Below are the code and all the weights of a small trained network. Each question names an input and a class and asks about switching units off, where a switched-off unit gives its printed mean instead of its output.

import numpy as np


def w(rows, s, z=0):
    codes = np.array(rows[::2]) - 128.0
    scale = np.full(codes.shape[1], s)
    scale[-1] = z or s
    return codes * scale


def norm(h):
    return h / np.sqrt((h * h).mean(-1, keepdims=True) + 1e-5)


def f(y):
    return y / 2 * (1 + np.tanh(0.7978845608 * (y + 0.044715 * y**3)))


def log_softmax(a):
    a = a - a.max(-1, keepdims=True)
    return a - np.log(np.exp(a).sum(-1, keepdims=True))


def net(x, mask):
    res = np.array(x, float).reshape(1, 2) / 4 @ E
    u = 0
    for l in range(2):
        y = f(norm(res) @ A[l][:, :-1].T + A[l][:, -1])
        res = res + np.where(mask[u : u + 11], y, B[l][:, -1]) @ B[l][:, :-1]
        u += 11
    return log_softmax(norm(res)[-1] @ U[:, :-1].T + U[:, -1])


A, B = {}, {}
E = w([
[177,255,98],'x0',
[151,38,63],'x1',
],0.0081)
A[0] = w([
[197,156,56,153],'L0N0',
[128,193,128,109],'L0N1',
[144,67,94,104],'L0N2',
[175,137,74,130],'L0N3',
[228,135,45,42],'L0N4',
[133,144,177,162],'L0N5',
[150,152,129,101],'L0N6',
[155,96,6,254],'L0N7',
[116,178,167,106],'L0N8',
[146,160,88,159],'L0N9',
[88,118,204,109],'L0N10',
],0.017,0.0053)
B[0] = w([
[165,252,183,204],'L0N0',
[144,114,85,168],'L0N1',
[90,160,68,179],'L0N2',
[248,120,147,172],'L0N3',
[255,157,219,195],'L0N4',
[48,133,174,151],'L0N5',
[122,117,94,135],'L0N6',
[213,130,117,252],'L0N7',
[110,90,73,160],'L0N8',
[205,159,72,166],'L0N9',
[126,121,211,168],'L0N10',
],0.0093,0.012)
A[1] = w([
[166,200,182,136],'L1N0',
[160,41,25,37],'L1N1',
[253,164,160,253],'L1N2',
[125,38,142,114],'L1N3',
[76,116,108,126],'L1N4',
[151,107,148,97],'L1N5',
[162,23,60,69],'L1N6',
[88,234,44,61],'L1N7',
[156,173,192,209],'L1N8',
[168,166,43,193],'L1N9',
[99,96,115,139],'L1N10',
],0.012,0.0059)
B[1] = w([
[92,122,68,177],'L1N0',
[138,14,84,155],'L1N1',
[36,79,151,253],'L1N2',
[104,192,106,147],'L1N3',
[165,117,173,133],'L1N4',
[117,169,72,127],'L1N5',
[149,104,32,155],'L1N6',
[131,254,36,147],'L1N7',
[60,49,69,190],'L1N8',
[35,128,138,200],'L1N9',
[162,134,165,135],'L1N10',
],0.0088,0.012)
U = w([
[46,87,217,160],'0',
[156,21,65,180],'1',
[87,186,100,206],'2',
[251,146,123,195],'3',
[160,93,164,7],'4',
[148,99,130,40],'5',
[157,94,161,20],'6',
],0.026,0.012)

Each question gives the input, the list of numbers given to net, and the class t.
The units are the neurons (one row each of A and B). Each row of codes is followed by its name. A weight is (code - 128) times the scale printed after its matrix; where a second scale follows, it is the last column's (A, B and U).
mask holds one flag per neuron, layer by layer. A switched-off neuron (its flag False) gives its mean, the last column of its row in B, instead of its output. The means were averaged over made-up inputs and are rounded, as every weight is.
A unit's drop is (log p(t) with every unit on - log p(t) with that unit switched off) / (log p(t) with every unit on - log p(t) with every unit switched off).
unit that matters most: the unit with the biggest drop
top k neurons: the k neurons with the biggest drops, biggest first
top k neurons in layer l: the k neurons of layer l with the biggest drops, biggest first
drop of u: that unit's drop, to one decimal
input [0,1], class 1: unit that matters most => L1N2
input [1,-4], class 2: top 4 neurons => [L0N4; L1N7; L1N2; L0N7]
input [1,0], class 2: top 2 neurons in layer 1 => [L1N2; L1N1]
input [-7,0], class 0: top 2 neurons => [L0N7; L0N9]
input [1,7], class 3: top 2 neurons => [L0N7; L0N4]
input [4,0], class 2: top 2 neurons => [L1N2; L0N7]
input [7,0], class 2: top 2 neurons in layer 1 => [L1N2; L1N9]
input [1,8], class 3: top 3 neurons in layer 0 => [L0N7; L0N4; L0N0]
input [0,0], class 0: top 2 neurons => [L0N2; L0N8]
input [7,-1], class 2: drop of L1N2 => 0.1
input [-2,0], class 0: drop of L0N9 => 0.3
input [0,-7], class 0: drop of L0N0 => 0.4
